Moves between elements:
si: Sos->Nur, Gem->Vul, San->Zom, Kar->Pul, Kab->Kar, Zam->Vas, Zol->Kud, Kud->Tek, Fof->Kub, Muk->Tes, Zal->San, Nur->Fal, Nep->Kuf, Sot->Vik, Fal->Fof, Roz->Tov, Kov->Piz, Kuf->Sos, Zom->Dab, Fav->Kab, Giz->Kod, Kub->Nup, Tes->Zam, Vul->Zal, Fur->Nep, Mav->Gis, Kod->Poz, Vik->Tuk, Vas->Tur, Tuk->Giz, Tek->Fur, Nup->Muk, Dab->Fav, Tov->Tor, Pul->Mav, Gis->Sot, Poz->Kov, Piz->Gem, Tor->Zol, Tur->Roz
lu: Sos->Dab, Gem->Nup, San->Fal, Kar->Fur, Kab->Nep, Zam->Poz, Zol->Gis, Kud->Mav, Fof->Zal, Muk->Piz, Zal->Fof, Nur->Zom, Nep->Kab, Sot->Tor, Fal->San, Roz->Tuk, Kov->Tes, Kuf->Fav, Zom->Nur, Fav->Kuf, Giz->Tur, Kub->Vul, Tes->Kov, Vul->Kub, Fur->Kar, Mav->Kud, Kod->Vas, Vik->Tov, Vas->Kod, Tuk->Roz, Tek->Pul, Nup->Gem, Dab->Sos, Tov->Vik, Pul->Tek, Gis->Zol, Poz->Zam, Piz->Muk, Tor->Sot, Tur->Giz
ba: Sos->Kuf, Gem->Piz, San->Zal, Kar->Kab, Kab->Fav, Zam->Tes, Zol->Tor, Kud->Zol, Fof->Fal, Muk->Nup, Zal->Vul, Nur->Sos, Nep->Fur, Sot->Gis, Fal->Nur, Roz->Tur, Kov->Poz, Kuf->Nep, Zom->San, Fav->Dab, Giz->Tuk, Kub->Fof, Tes->Muk, Vul->Gem, Fur->Tek, Mav->Pul, Kod->Giz, Vik->Sot, Vas->Zam, Tuk->Vik, Tek->Kud, Nup->Kub, Dab->Zom, Tov->Roz, Pul->Kar, Gis->Mav, Poz->Kod, Piz->Kov, Tor->Tov, Tur->Vas

In the rows, 416 stands for zero.

The rows follow the links: the fewer symbols apart two elements are, the more alike their rows tend to be.

Each row is also shifted at random along 3 hidden directions that mean nothing.

Known rows, each with its element:
378 225 351 351 468 283 483 353 439 390 299 303 427 344 495 493 333 208 385 477 401 384 336 595 583 462 318 465 371 471: Kud
541 338 375 410 499 442 416 425 562 185 533 372 500 420 454 456 456 600 423 435 464 451 270 410 343 483 199 371 458 311: Vul
509 340 406 387 461 274 437 414 362 350 381 200 372 350 503 450 348 286 362 498 471 404 377 536 575 469 241 442 298 481: Zol
367 437 502 578 455 363 300 455 313 480 405 397 384 489 314 288 424 501 264 346 650 481 511 375 378 305 602 385 490 291: Sos
490 591 408 367 265 521 380 394 339 554 448 579 381 541 343 329 475 446 459 407 397 367 574 338 365 440 609 368 393 628: Kod
596 349 375 424 412 300 487 317 290 420 301 272 341 270 502 465 290 404 382 407 464 391 449 430 440 475 243 532 313 386: Pul
342 567 553 411 453 390 442 527 254 511 493 352 368 368 343 497 398 294 454 421 428 463 486 432 468 259 511 447 276 534: Fav
306 479 436 434 384 246 479 381 191 497 365 317 377 276 408 425 293 328 385 405 488 372 474 408 486 402 313 518 273 488: Kar
393 432 289 295 375 457 477 361 533 365 442 525 526 516 467 415 410 379 444 438 277 291 320 419 455 609 291 404 503 531: Nup
546 311 305 365 278 364 434 200 398 423 241 413 300 287 497 410 335 488 458 471 506 395 400 487 408 468 290 411 368 376: Mav
262 555 453 416 341 358 456 580 258 479 406 193 357 263 466 505 379 358 483 472 298 430 591 379 490 483 331 518 349 413: Tov
530 199 364 326 379 424 442 173 555 398 294 518 342 324 434 451 402 382 485 487 492 393 304 561 394 350 405 348 370 485: Tek
615 630 381 396 423 381 475 456 305 466 454 449 500 422 406 366 374 441 359 355 379 324 434 236 400 525 263 487 405 491: Kov
485 462 319 345 353 426 420 422 441 359 435 405 472 528 477 361 409 416 368 441 331 345 448 428 499 677 294 380 456 574: Kub
355 564 328 402 325 370 428 488 335 499 360 355 416 564 524 359 359 360 347 412 284 326 533 366 504 707 370 440 500 513: Fof
305 423 486 421 545 479 469 479 532 374 535 544 561 442 383 434 482 394 484 334 308 450 294 378 323 288 446 474 474 287: Zam
465 509 441 508 298 426 291 412 267 486 403 381 337 482 360 289 444 573 365 370 574 465 599 338 356 439 538 390 414 441: Nur

In each set, the symbols that take the first to the second take the third to the fourth. Give the fourth.
Answers are names.
A 519 615 426 474 562 262 410 518 268 343 539 403 580 517 353 257 312 423 230 338 563 338 411 306 500 527 250 464 448 452
B 441 342 501 525 469 432 310 332 380 450 424 508 371 431 284 315 457 537 320 354 681 463 434 425 337 235 605 358 445 293
C 218 377 442 345 453 507 453 320 571 304 542 622 553 495 367 408 451 449 459 355 406 390 219 431 330 385 375 368 436 416
D Mav

A 434 548 322 365 434 381 467 372 347 320 489 461 504 414 446 379 359 527 415 380 437 352 327 305 399 583 138 471 415 485
B 727 449 422 408 351 330 392 477 354 370 428 185 319 326 525 524 400 373 435 511 348 489 480 464 510 473 267 492 282 481
C 333 585 563 454 426 451 423 565 343 463 471 407 405 355 358 515 485 401 551 386 315 478 487 309 334 301 474 498 372 323
D Zal

A 490 448 305 367 428 434 498 382 443 335 402 438 491 395 496 452 374 483 504 406 258 328 334 326 381 575 169 474 494 346
B 605 566 378 489 305 402 303 478 295 464 401 336 360 502 462 290 406 519 317 441 455 407 558 343 439 610 459 421 466 457
C 362 493 468 419 325 561 289 362 425 491 484 556 365 603 279 307 497 491 412 415 504 417 464 418 328 341 650 276 436 595
D Tes

A 507 387 341 321 482 483 468 355 587 306 524 569 539 498 433 393 430 427 460 420 399 353 235 433 401 448 288 351 490 443
B 151 250 388 388 444 405 518 259 504 558 216 533 393 362 438 446 386 224 412 369 337 377 349 507 470 335 547 493 523 350
C 165 293 469 417 542 426 401 549 587 273 525 408 472 443 408 508 481 433 451 469 378 492 325 466 419 325 445 326 447 338
D Tuk

A 560 466 493 439 345 532 320 436 429 530 426 565 380 586 299 324 499 430 390 406 420 421 519 417 354 375 663 324 472 498
B 157 353 418 427 352 548 285 339 496 470 440 546 359 572 318 309 534 550 374 436 561 461 451 459 377 366 659 246 464 536
C 684 652 388 356 255 505 425 389 264 538 465 559 402 491 348 344 461 491 494 397 349 319 498 264 312 482 432 430 362 624
D Kod

A 349 352 391 340 358 332 480 377 399 429 305 249 346 325 534 501 329 272 446 511 322 386 455 539 555 502 297 446 317 522
B 320 462 576 476 536 401 434 642 355 424 550 334 413 416 350 518 462 248 397 437 387 532 416 448 471 231 580 427 361 414
C 470 185 360 503 457 427 387 362 545 416 229 402 378 443 509 435 439 388 328 392 403 451 374 513 452 444 526 404 598 233
D Tes

A 381 546 323 384 431 378 511 449 349 385 421 428 533 397 461 403 307 401 410 341 340 305 410 290 410 618 178 528 470 439
B 480 585 496 384 330 456 443 602 299 520 428 304 311 284 458 607 465 402 605 432 141 457 602 328 368 378 445 508 324 391
C 199 287 410 376 382 521 433 227 486 557 244 589 313 359 387 438 443 392 492 363 418 388 405 457 342 259 612 423 443 325
D Sot

A 503 389 446 485 440 499 357 476 535 562 334 470 399 539 420 395 464 317 408 386 270 447 458 453 420 377 733 420 613 361
B 476 272 376 490 431 467 365 438 585 442 268 477 373 499 471 423 453 332 379 398 285 451 462 505 441 414 658 391 597 264
C 446 323 407 434 503 481 418 497 622 245 488 405 488 446 493 533 457 443 487 446 287 466 301 449 398 428 326 411 495 233
D Vul

A 299 405 310 356 509 362 437 383 507 234 507 440 595 574 438 312 394 413 250 420 528 351 247 475 506 559 208 311 487 553
B 574 344 551 396 465 512 352 499 531 352 591 415 424 456 341 534 549 461 541 467 415 520 386 482 364 217 517 293 329 375
C 500 536 469 374 354 361 468 394 200 518 433 344 293 281 385 449 373 329 487 439 423 432 510 408 451 350 400 465 169 565
D Fal

A 315 541 576 521 490 386 396 576 328 399 563 353 437 364 332 453 469 498 469 369 413 510 462 306 354 275 424 468 347 342
B 412 455 548 456 496 475 418 484 465 363 569 495 471 404 308 449 513 531 530 379 479 495 304 361 307 242 461 425 368 270
C 182 197 314 419 433 380 411 268 504 414 227 361 345 343 512 398 373 461 361 432 447 410 381 512 429 503 372 433 472 322
D Mav

A 359 356 406 435 387 274 448 276 262 405 326 354 357 277 425 363 307 439 323 462 625 374 408 472 516 445 210 435 275 473
B 318 526 417 339 242 530 422 468 418 657 347 584 340 542 417 400 492 327 523 393 209 375 575 374 357 434 719 404 498 528
C 370 469 243 328 273 442 464 400 426 437 373 455 442 494 542 382 407 358 451 458 190 301 464 393 476 714 335 404 500 577
D Tur

A 651 441 452 413 358 322 484 368 244 525 358 316 332 249 452 417 358 354 429 401 451 418 460 430 461 412 315 513 267 461
B 343 350 425 351 381 564 396 444 630 323 468 445 419 422 429 557 555 480 612 500 273 482 361 461 322 334 481 355 421 377
C 428 333 403 359 476 524 438 436 666 267 479 434 477 424 466 489 505 508 505 484 309 463 295 444 376 402 347 372 461 335
D Poz

A 556 291 396 390 415 305 409 339 389 281 457 227 362 335 438 415 359 427 347 526 589 432 350 558 511 437 210 356 248 556
B 91 494 467 504 328 462 311 353 288 560 375 522 311 452 331 312 421 550 351 378 540 406 592 331 343 368 607 425 453 420
C 476 203 330 428 382 392 413 242 495 366 258 367 350 349 501 398 397 510 396 467 482 438 354 517 381 467 343 405 444 310
D Poz

A 292 368 427 461 415 490 379 433 503 520 360 540 375 556 363 353 482 377 369 405 395 430 475 440 385 371 697 378 571 442
B 390 475 477 446 382 465 331 466 380 525 441 518 382 575 328 323 480 418 359 391 466 419 502 395 391 371 674 347 517 478
C 272 441 381 361 318 350 419 414 302 388 410 225 299 316 475 436 390 456 421 502 414 423 489 469 501 499 280 389 239 577
D Zol

A 344 525 496 374 371 321 433 428 207 506 408 346 368 307 372 442 365 330 467 412 434 419 509 414 449 337 434 464 197 581
B 808 375 303 332 422 457 453 381 580 278 441 478 537 495 502 418 426 443 390 428 320 365 302 404 415 555 282 360 515 498
C 334 337 351 357 429 464 487 424 575 277 408 425 523 356 542 511 401 462 503 432 216 379 301 363 359 524 251 474 490 311
D Roz

A 359 371 512 551 509 372 388 438 378 527 330 457 401 432 374 354 408 351 327 337 512 444 430 404 446 276 652 494 557 181
B 432 615 268 302 281 485 582 363 356 482 350 498 442 363 558 472 361 419 585 367 79 294 506 286 376 663 229 533 454 471
C 493 377 350 437 417 249 494 371 282 438 329 289 395 254 436 395 308 378 309 423 530 387 432 462 525 458 248 509 355 354
D Vas

A 76 401 526 370 429 476 374 537 534 427 478 425 422 414 379 522 506 333 517 456 307 499 396 454 395 267 562 392 373 416
B 408 341 445 441 514 477 371 526 615 284 523 399 490 448 442 535 535 458 480 467 347 529 320 483 385 288 462 355 409 329
C 225 203 309 446 412 344 408 255 469 384 237 376 373 404 510 387 340 416 339 433 497 372 356 487 450 457 358 459 536 314
D Mav

A 444 347 318 371 470 467 438 387 579 246 487 433 497 396 488 476 470 563 502 458 352 422 282 402 362 523 185 399 431 331
B 478 237 425 543 510 421 290 426 583 331 378 412 421 561 420 333 466 458 267 422 522 493 363 520 447 374 603 317 582 282
C 349 414 277 327 468 424 449 373 522 314 470 474 548 518 492 381 345 357 387 417 330 282 324 420 484 618 255 383 480 528
D Fur

A 276 587 330 400 233 444 345 409 267 545 348 378 366 494 452 305 407 499 403 436 420 361 603 343 403 622 400 400 417 586
B 469 247 470 495 458 421 396 279 495 423 365 526 398 436 314 343 418 425 346 405 622 459 335 471 356 217 575 380 464 271
C 474 217 396 386 507 306 434 325 458 315 373 321 411 380 465 405 347 314 347 488 553 398 311 569 571 445 290 388 328 461
D Roz

